Below are the code and all the weights of a small trained network. Each question names an input and a target symbol and asks about switching units off, where a switched-off unit gives its printed mean instead of its output.

import numpy as np


def w(rows, s, z=0):
    codes = np.array(rows[::2]) - 128.0
    scale = np.full(codes.shape[1], s)
    scale[-1] = z or s
    return codes * scale


def norm(h):
    return h / np.sqrt((h * h).mean(-1, keepdims=True) + 1e-5)


def f(y):
    return np.maximum(y, 0)


def softmax(a):
    e = np.exp(a - a.max(-1, keepdims=True))
    return e / e.sum(-1, keepdims=True)


def log_softmax(a):
    a = a - a.max(-1, keepdims=True)
    return a - np.log(np.exp(a).sum(-1, keepdims=True))


def net(x, mask):
    ids = ['βδεζηθλμξπστψω'.index(c) for c in x.split()]
    T = len(ids)
    res = E[ids] + P[:T]
    u = 0
    for l in range(2):
        r = norm(res)
        for j in range(2):
            rows = slice(3 * j, 3 * j + 3)
            q, k, v = (r @ M[l][rows].T for M in (Q, K, V))
            z = softmax(np.where(np.tri(T) > 0, q @ k.T / 3**0.5, -1e9)) @ v
            o = O[l][rows]
            res = res + np.where(mask[u + j], z, o[:, -1]) @ o[:, :-1]
        u += 2
        y = f(norm(res) @ A[l][:, :-1].T + A[l][:, -1])
        res = res + np.where(mask[u : u + 8], y, B[l][:, -1]) @ B[l][:, :-1]
        u += 8
    return log_softmax(norm(res)[-1] @ U[:, :-1].T + U[:, -1])


Q, K, V, O, A, B = {}, {}, {}, {}, {}, {}
E = w([
[121,123,104,150,99,211,100,131,110],'β',
[150,107,98,173,128,197,130,153,169],'δ',
[170,112,73,147,137,137,154,158,151],'ε',
[197,60,45,160,96,160,108,151,102],'ζ',
[91,182,101,130,124,6,166,154,166],'η',
[26,178,125,63,26,166,56,54,73],'θ',
[123,140,109,198,89,115,171,172,183],'λ',
[87,141,139,156,125,155,133,113,203],'μ',
[96,86,146,147,36,156,141,138,174],'ξ',
[139,133,55,207,185,126,99,144,150],'π',
[128,25,164,116,141,71,115,179,103],'σ',
[76,125,117,186,111,135,110,187,63],'τ',
[85,91,178,36,217,123,107,139,143],'ψ',
[180,91,69,82,112,66,8,69,127],'ω',
],0.018)
P = w([
[129,147,225,129,149,97,47,148,134],'0',
[101,85,57,136,131,212,250,83,164],'1',
[100,101,62,116,121,184,235,96,155],'2',
[92,103,88,120,124,176,220,100,156],'3',
[85,115,97,118,129,164,196,109,162],'4',
[87,119,107,115,125,147,179,125,160],'5',
[99,125,102,116,123,147,152,141,161],'6',
[94,135,102,104,116,134,136,144,164],'7',
[102,144,98,98,111,134,121,165,170],'8',
[106,149,95,94,111,111,102,184,169],'9',
[115,158,81,91,106,111,94,196,181],'10',
[119,157,57,71,97,118,87,219,189],'11',
],0.011)
Q[0] = w([
[72,131,42,165,90,159,151,138,116],'L0H1',
[152,204,89,25,150,119,114,127,128],'L0H1',
[236,170,199,170,165,142,226,2,47],'L0H1',
[187,112,158,105,96,62,146,139,156],'L0H2',
[80,56,99,129,68,140,176,119,182],'L0H2',
[41,90,39,39,101,113,34,244,211],'L0H2',
],0.0064)
K[0] = w([
[79,120,73,104,137,84,105,145,180],'L0H1',
[172,176,148,182,119,96,105,127,111],'L0H1',
[132,90,105,166,129,172,211,69,86],'L0H1',
[119,146,115,127,114,147,102,49,98],'L0H2',
[78,82,62,169,137,101,134,182,86],'L0H2',
[113,144,169,177,87,73,2,198,162],'L0H2',
],0.0082)
V[0] = w([
[168,110,77,237,2,93,150,90,85],'L0H1',
[90,148,170,107,85,55,142,79,142],'L0H1',
[57,72,195,164,114,179,150,185,137],'L0H1',
[121,155,127,151,226,78,173,162,118],'L0H2',
[94,216,59,209,122,141,105,94,47],'L0H2',
[124,159,145,152,160,182,113,71,216],'L0H2',
],0.0091)
O[0] = w([
[91,117,231,217,60,149,90,164,157,46],'L0H1',
[35,58,43,142,59,135,181,167,211,183],'L0H1',
[199,245,82,121,72,179,198,218,127,252],'L0H1',
[121,196,208,196,136,22,219,91,106,79],'L0H2',
[44,167,65,175,218,180,53,201,63,91],'L0H2',
[121,190,107,141,145,152,117,67,254,112],'L0H2',
],0.0083,0.0027)
A[0] = w([
[49,144,200,55,134,195,153,136,134,226],'L0N1',
[107,188,131,165,107,64,156,105,130,203],'L0N2',
[178,129,100,176,117,119,105,73,186,167],'L0N3',
[80,127,88,233,194,129,60,90,95,185],'L0N4',
[159,87,42,137,110,77,79,92,153,254],'L0N5',
[122,153,95,158,113,112,146,198,2,115],'L0N6',
[130,138,82,123,108,72,87,44,78,132],'L0N7',
[179,85,142,139,201,130,152,160,121,157],'L0N8',
],0.0081,0.004)
B[0] = w([
[213,162,73,104,169,118,186,203,129,222],'L0N1',
[123,123,121,114,113,123,90,99,1,187],'L0N2',
[121,143,215,111,148,164,195,131,106,193],'L0N3',
[88,152,157,113,134,176,192,120,115,199],'L0N4',
[61,155,222,147,124,151,202,146,131,255],'L0N5',
[151,136,187,111,147,179,221,192,165,201],'L0N6',
[91,106,190,128,195,141,170,161,143,168],'L0N7',
[170,183,128,123,67,124,147,67,29,161],'L0N8',
],0.0091,0.0067)
Q[1] = w([
[25,172,187,96,99,123,93,187,162],'L1H1',
[140,142,12,124,135,138,195,54,106],'L1H1',
[159,105,107,249,93,135,33,75,159],'L1H1',
[186,167,170,174,122,117,141,152,146],'L1H2',
[113,171,201,72,150,154,211,246,135],'L1H2',
[129,158,83,120,151,50,26,118,143],'L1H2',
],0.011)
K[1] = w([
[195,128,159,186,94,106,33,150,154],'L1H1',
[115,67,155,57,183,183,248,250,144],'L1H1',
[88,71,88,207,81,166,184,86,92],'L1H1',
[83,173,116,120,82,111,144,97,33],'L1H2',
[5,149,189,41,98,92,83,191,154],'L1H2',
[254,101,88,219,143,128,71,176,52],'L1H2',
],0.0084)
V[1] = w([
[64,212,174,236,35,163,144,56,131],'L1H1',
[192,161,73,94,188,127,69,93,100],'L1H1',
[67,181,108,98,191,102,191,96,185],'L1H1',
[207,84,243,127,158,211,149,99,183],'L1H2',
[79,40,160,113,243,119,171,133,148],'L1H2',
[93,77,98,12,118,255,81,64,53],'L1H2',
],0.0091)
O[1] = w([
[1,149,215,156,90,131,20,124,118,108],'L1H1',
[216,149,137,184,163,227,78,14,132,54],'L1H1',
[89,207,76,63,181,56,129,93,168,197],'L1H1',
[162,74,192,79,212,118,81,245,216,131],'L1H2',
[78,73,211,177,206,162,231,118,128,171],'L1H2',
[75,129,166,23,106,169,104,88,82,253],'L1H2',
],0.0099,0.0068)
A[1] = w([
[140,120,50,128,176,116,152,113,168,111],'L1N1',
[78,114,185,181,33,145,55,168,149,211],'L1N2',
[112,86,139,113,60,102,147,23,168,157],'L1N3',
[121,188,163,151,82,182,177,141,224,252],'L1N4',
[105,187,185,67,43,131,209,139,82,238],'L1N5',
[168,97,135,213,198,100,133,181,180,155],'L1N6',
[71,112,116,183,149,10,186,85,98,145],'L1N7',
[117,171,168,74,127,146,159,106,177,182],'L1N8',
],0.011,0.0023)
B[1] = w([
[101,160,170,174,71,102,143,151,102,150],'L1N1',
[101,189,215,99,61,192,191,28,201,165],'L1N2',
[187,50,118,107,119,176,95,52,229,149],'L1N3',
[106,55,45,130,152,147,1,152,101,192],'L1N4',
[106,82,83,112,172,47,25,152,37,253],'L1N5',
[164,206,241,167,93,2,65,106,140,151],'L1N6',
[183,44,56,221,128,209,155,130,156,156],'L1N7',
[167,69,128,143,168,61,135,122,101,189],'L1N8',
],0.0094,0.017)
U = w([
[166,120,101,134,160,249,84,141,129,114],'β',
[182,136,127,148,160,165,41,100,149,146],'δ',
[182,125,180,171,149,78,58,65,84,113],'ε',
[181,105,172,139,81,206,130,135,103,165],'ζ',
[82,84,86,201,103,113,163,121,126,105],'η',
[66,108,87,58,117,158,117,103,72,115],'θ',
[106,195,144,156,68,100,126,116,149,255],'λ',
[93,140,53,131,182,83,60,143,185,88],'μ',
[114,82,81,89,68,167,107,189,203,96],'ξ',
[93,185,140,191,188,116,76,76,78,151],'π',
[182,59,137,129,70,51,120,141,71,80],'σ',
[96,187,129,152,123,158,152,234,48,95],'τ',
[155,168,91,84,153,141,208,134,142,170],'ψ',
[81,64,175,111,179,140,153,144,157,141],'ω',
],0.011,0.0052)

Each question gives the input, a string of symbols that net reads in full, and the target symbol t.
The units are the heads (3 rows each of Q, K, V and O) and the neurons (one row each of A and B). Each row of codes is followed by its name. A weight is (code - 128) times the scale printed after its matrix; where a second scale follows, it is the last column's (O, A, B and U).
mask holds one flag per unit, layer by layer, with each layer's heads first. A switched-off unit (its flag False) gives its mean, the last column of its rows in O or B, instead of its output. The means were averaged over made-up inputs and are rounded, as every weight is.
A unit's drop is (log p(t) with every unit on - log p(t) with that unit switched off) / (log p(t) with every unit on - log p(t) with every unit switched off).
k most important neurons: the k neurons with the biggest drops, biggest first
top k neurons in layer l: the k neurons of layer l with the biggest drops, biggest first
which heads matter: for each layer, one digit per head in row order, 1 if its drop is at least 0.15 and else 0, layers parted by /
input τ θ ω θ, target τ: top 2 neurons in layer 0 -> L0N1; L0N6
input ζ β β π π ξ, target ζ: which heads matter -> 10 / 10
input θ θ θ ψ ω δ π ξ ε ω σ, target ω: which heads matter -> 11 / 01
input σ ξ π π λ λ π μ ζ μ, target σ: which heads matter -> 01 / 00
input θ ζ μ π θ λ θ σ π ψ σ, target ψ: which heads matter -> 10 / 10
input θ η θ λ σ, target θ: which heads matter -> 00 / 01
input τ μ π τ β ψ θ λ ψ ξ π, target ψ: which heads matter -> 10 / 10
input η π η ζ ξ ξ μ θ η β μ λ, target η: 2 most important neurons -> L1N7; L0N1
input τ ξ π λ δ ψ, target ψ: 3 most important neurons -> L0N1; L0N5; L1N5
input ξ λ ξ β μ δ σ θ λ β η, target η: 2 most important neurons -> L0N5; L1N7
input ω η θ δ σ μ ψ ε β, target ψ: 2 most important neurons -> L0N1; L0N4
input β η π λ ε θ ω ε, target ω: most important neuron -> L0N5
input δ ξ τ σ η, target η: 2 most important neurons -> L1N7; L0N8
input τ β σ τ β, target τ: which heads matter -> 01 / 00
input η μ ω π ξ θ μ ζ β, target η: which heads matter -> 10 / 01
input μ θ μ ψ ξ, target ψ: most important neuron -> L0N1
input μ τ τ π β μ θ, target μ: which heads matter -> 01 / 00
input μ ω ω ω δ ε ζ, target ω: which heads matter -> 00 / 01
input ε δ β β τ θ π ξ λ π μ π, target π: which heads matter -> 11 / 10
input σ ε ψ ξ λ θ μ σ π θ ψ δ, target ψ: which heads matter -> 10 / 10
input β τ θ ω π, target ω: which heads matter -> 10 / 01
input ω θ η, target ω: which heads matter -> 00 / 01
input μ β ω, target ω: top 3 neurons in layer 0 -> L0N5; L0N3; L0N7
input ξ μ θ τ τ ζ μ μ θ ψ δ, target ψ: most important neuron -> L1N5
input σ δ τ ζ ψ θ δ π, target σ: top 2 neurons in layer 1 -> L1N5; L1N2
input ζ σ β ω θ ω δ θ θ π ψ, target ψ: top 2 neurons in layer 1 -> L1N5; L1N4
input τ ξ μ σ σ ξ δ ε ε, target τ: top neuron in layer 1 -> L1N8
